Here is a tiny trained network, its code and every weight. The questions are about switching its units off for an input and a target symbol, where a switched-off unit gives its printed mean instead of its output.

import numpy as np


def w(rows, s, z=0):
    codes = np.array(rows[::2]) - 128.0
    scale = np.full(codes.shape[1], s)
    scale[-1] = z or s
    return codes * scale


def norm(h):
    return h / np.sqrt((h * h).mean(-1, keepdims=True) + 1e-5)


def f(y):
    return np.maximum(y, 0)


def softmax(a):
    e = np.exp(a - a.max(-1, keepdims=True))
    return e / e.sum(-1, keepdims=True)


def log_softmax(a):
    a = a - a.max(-1, keepdims=True)
    return a - np.log(np.exp(a).sum(-1, keepdims=True))


def net(x, mask):
    ids = ['αβγδεζλπτφω'.index(c) for c in x.split()]
    T = len(ids)
    res = E[ids] + P[:T]
    q, k, v = (norm(res) @ M[0].T for M in (Q, K, V))
    z = softmax(np.where(np.tri(T) > 0, q @ k.T / 2**0.5, -1e9)) @ v
    res = res + np.where(mask[0], z, O[0][:, -1]) @ O[0][:, :-1]
    y = f(norm(res) @ A[0][:, :-1].T + A[0][:, -1])
    res = res + np.where(mask[1:13], y, B[0][:, -1]) @ B[0][:, :-1]
    return log_softmax(norm(res)[-1] @ U[:, :-1].T + U[:, -1])


Q, K, V, O, A, B = {}, {}, {}, {}, {}, {}
E = w([
[184,68,118,213,144,233],'α',
[217,92,143,133,49,114],'β',
[153,122,72,159,87,59],'γ',
[101,140,134,120,177,54],'δ',
[44,99,219,146,119,70],'ε',
[217,116,86,162,100,124],'ζ',
[104,145,115,135,179,46],'λ',
[138,140,87,155,123,49],'π',
[208,87,145,198,4,54],'τ',
[145,97,34,179,161,129],'φ',
[89,118,160,132,201,86],'ω',
],0.012)
P = w([
[128,122,137,2,162,218],'0',
[193,63,138,104,108,65],'1',
[207,67,116,124,101,73],'2',
[171,103,85,157,101,79],'3',
[156,92,73,188,126,78],'4',
[138,105,45,210,145,74],'5',
[121,95,44,221,135,71],'6',
[126,83,35,235,145,69],'7',
],0.0093)
Q[0] = w([
[48,190,217,87,150,212],'h0',
[194,92,97,189,166,1],'h0',
],0.0087)
K[0] = w([
[237,159,145,193,150,1],'h0',
[94,216,112,44,68,228],'h0',
],0.0079)
V[0] = w([
[156,98,148,197,7,158],'h0',
[94,131,196,214,172,166],'h0',
],0.015)
O[0] = w([
[179,58,4,90,221,71,52],'h0',
[166,189,131,148,196,73,1],'h0',
],0.013,0.0095)
A[0] = w([
[76,83,107,102,174,147,153],'n0',
[82,124,122,119,54,121,204],'n1',
[132,106,155,87,165,195,113],'n2',
[147,167,135,134,116,7,33],'n3',
[154,127,79,100,173,116,199],'n4',
[86,175,162,163,119,186,217],'n5',
[134,180,228,193,128,129,174],'n6',
[163,208,170,158,139,123,59],'n7',
[136,234,165,169,137,115,4],'n8',
[161,113,97,192,118,158,177],'n9',
[151,74,157,146,82,164,217],'n10',
[91,88,88,106,120,57,144],'n11',
],0.016,0.0046)
B[0] = w([
[171,154,161,82,98,138,166],'n0',
[116,124,104,83,187,126,224],'n1',
[122,137,168,76,117,30,147],'n2',
[76,158,163,85,114,4,156],'n3',
[105,100,157,159,59,98,187],'n4',
[167,74,83,193,87,62,215],'n5',
[187,176,56,113,113,146,210],'n6',
[189,136,140,53,207,148,153],'n7',
[180,110,145,57,172,161,157],'n8',
[63,210,130,148,137,92,204],'n9',
[88,173,71,79,187,89,247],'n10',
[179,173,136,107,98,117,180],'n11',
],0.014)
U = w([
[142,137,116,71,76,105,241],'α',
[117,154,32,207,145,125,181],'β',
[196,167,148,146,152,177,81],'γ',
[192,140,127,142,233,157,139],'δ',
[102,137,189,203,158,63,119],'ε',
[145,139,167,163,86,190,83],'ζ',
[81,171,105,89,247,150,46],'λ',
[42,29,133,129,127,168,116],'π',
[147,141,147,140,101,182,57],'τ',
[190,19,98,173,152,134,125],'φ',
[81,88,137,173,40,182,3],'ω',
],0.012,0.0052)

Each question gives the input, a string of symbols that net reads in full, and the target symbol t.
The units are the heads (2 rows each of Q, K, V and O) and the neurons (one row each of A and B). Each row of codes is followed by its name. A weight is (code - 128) times the scale printed after its matrix; where a second scale follows, it is the last column's (O, A, B and U).
mask holds one flag per unit, heads first, then neurons. A switched-off unit (its flag False) gives its mean, the last column of its rows in O or B, instead of its output. The means were averaged over made-up inputs and are rounded, as every weight is.
A unit's drop is (log p(t) with every unit on - log p(t) with that unit switched off) / (log p(t) with every unit on - log p(t) with every unit switched off).
The circuit of an input: a set's keep is (log p(t) with only the set's units on - log p(t) with every unit switched off) / (log p(t) with every unit on - log p(t) with every unit switched off). Starting from the 12 units with the biggest drops (on a tie, the unit counted first), units are removed one at a time, each time the one whose removal leaves the highest keep (on an exact tie, the one counted first), for as long as the keep stays at least 0.8.
circuit, biggest first: the units of the circuit, biggest drop first
most important unit: the unit with the biggest drop
k most important neurons: the k neurons with the biggest drops, biggest first
drop of u: that unit's drop, to one decimal
input ε λ β ζ α, target δ: circuit, biggest first => h0, n7
input φ ω α φ π α β, target β: most important unit => n5
input ζ φ φ φ φ γ δ ω, target λ: circuit, biggest first => h0, n5, n4
input γ λ γ λ ω π, target π: circuit, biggest first => h0, n6
input α α γ λ ε ζ δ, target ε: circuit, biggest first => h0, n6, n10, n4
input ε ζ λ, target δ: 2 most important neurons => n7, n8
input ζ φ ε φ γ φ γ, target λ: 2 most important neurons => n5, n1
input ε γ φ, target δ: 2 most important neurons => n7, n8
input ζ τ φ ζ α ζ π, target λ: 4 most important neurons => n5, n1, n4, n6
input α ζ α, target β: 3 most important neurons => n3, n2, n0
input ζ ω β, target λ: 2 most important neurons => n10, n5
input α α ζ ε α, target ε: drop of n11 => 0.0
input γ γ α ζ λ φ ζ, target π: drop of n11 => 0.1
input τ ζ τ α α, target φ: drop of n9 => 0.0
input α ω φ γ π λ π, target ε: drop of n6 => 0.2
input φ δ α, target β: most important unit => n5
